[133 156 137 113]
156, 137

[115 120 105 101 142]
142, 120

[152 149 104 107 148 138]
152, 149

[[126 124 102 112 126 132 149]
 [120 116 133 125 102 114 103]]
149, 133

[[125 125 129 123]
 [130 135 152 113]
 [128 123 106 145]]
152, 145

[[133 129 126 136 104]
 [139 125 137 132 114]]
139, 137

[[129 126 126 129 156 125]
 [128 127 130 122  99 129]
 [131 131 130 128 158 128]]
158, 156

[140 153 117 123 135 128  98]
153, 140

[[138 109 108 105 140]
 [139 124 102 106 135]]
140, 139
---
(121, 127, 154, 139, 137, 113, 128): 127
(118, 151, 149, 133, 133, 113): 151
(131, 120, 116, 130, 154, 129): 120
(132, 135, 153, 121, 128): 135
(148, 110, 154, 124, 110, 152, 155): 110
(126, 102, 129, 125, 130): 102
(133, 106, 108, 118): 106
---
[[107 128 129 133 136]
 [107 128 106 135 153]
 [107 120 126 155 138]]: 155

[[124  99 114 134 153 121]
 [121 101 109 136 143 110]
 [119 114 127 154 146 117]]: 146

[[116 119 128 150 124 123 124]
 [125 118 141 121 151 114 122]
 [128 139 121 118 113 121 126]]: 121

[[127 127 109 133 115 106]
 [135 127 110 133 112 108]
 [130 131 104 127 114 120]]: 114

[[132 137 135 143 133]
 [140 135 152 123 138]
 [120 132 149 143 152]]: 143

[[121 127 123  99 136]
 [150 141 133 119 131]
 [119 156 148 125 134]]: 125

[[120 150 123 123 129 123 124]
 [117 140 133 133 123 132 132]
 [119 138 131 131 115 122 123]]: 122

[[123 122 124 121 122 137 122]
 [114 114 120 113 114 141 114]
 [108 109 109 103 107 152 102]]: 152

[[144 123 119 133 121]
 [147 129 123 127 144]
 [131 127 137 121 157]]: 121

[[109 136 112 126 127 121]
 [123 121 123 103 155 125]
 [130 143 120 127 143 123]]: 143
---
Q: [139, 155, 144, 101, 150]
A: 144
Q: [123, 144, 153, 122, 115, 126, 125]
A: 125
Q: [155, 123, 110, 119, 133]
A: 123
Q: [130, 135, 127, 126, 104, 105, 113]
A: 126
Q: [133, 110, 151, 108, 153, 123, 154]
A: 133
Q: [[151, 124, 105, 139, 116, 133, 138], [137, 118, 104, 143, 113, 125, 146], [136, 143, 140, 139, 131, 107, 148]]
A: 136
Q: [122, 158, 111, 128, 121, 115, 132]
A: 122
Q: [101, 152, 157, 142, 135]
A: 142
Q: [142, 117, 110, 123, 104]
A: 117
---
[[116 144 123 107 122 122]
 [145 124 124 126 130 117]
 [136 119 112 127 150 109]] → 119

[[123 115 128 130 105 132 111]
 [139 149 127 110 155 108 115]
 [119 138 108 131 134 134 135]] → 138

[[129 154 129 128 128 129 130]
 [131 130 131 130 145 129 129]
 [133 130 132 139 154 131 131]] → 130

[[131 140 118 127 133 132 129]
 [130 130 128 129 130 151 122]
 [128 130 126 127 131 123 125]] → 130

[[128 112 124 154 123 151]
 [143 134 106 101 142 136]
 [142 123 126 127 128 137]] → 123

[[131 124 130 123 130]
 [126 132 126 128 107]
 [128 127 131 126 122]] → 127

[[117 130 124 117 129 130]
 [113 106 124 118 113 110]
 [137 123 113 142 116 127]] → 123

[[128 138 127 128 116 123 125]
 [132 140 125 131 114 137 133]
 [128 125 104 144 118 136 141]] → 125

[[135 149 126 129 126]
 [127 135 119 127 130]
 [116 129 140 113 130]] → 129
---
array([[157, 124, 124, 134, 136, 146],
       [136, 130, 139, 128, 146, 126]]) Answer: 136

array([118, 123, 135, 133, 122, 157]) Answer: 122

array([[129, 128, 125, 128, 130, 127],
       [129, 123, 106, 121, 141, 114]]) Answer: 130

array([[120, 154, 120, 123, 131, 130],
       [130, 128, 125, 140, 140, 141]]) Answer: 131

array([155, 121, 120, 135, 126, 122]) Answer: 126

array([[157, 135, 119, 139, 132, 137],
       [129, 123, 130, 128, 132, 131]]) Answer: 132

array([106, 130, 132, 137, 124, 125]) Answer: 124
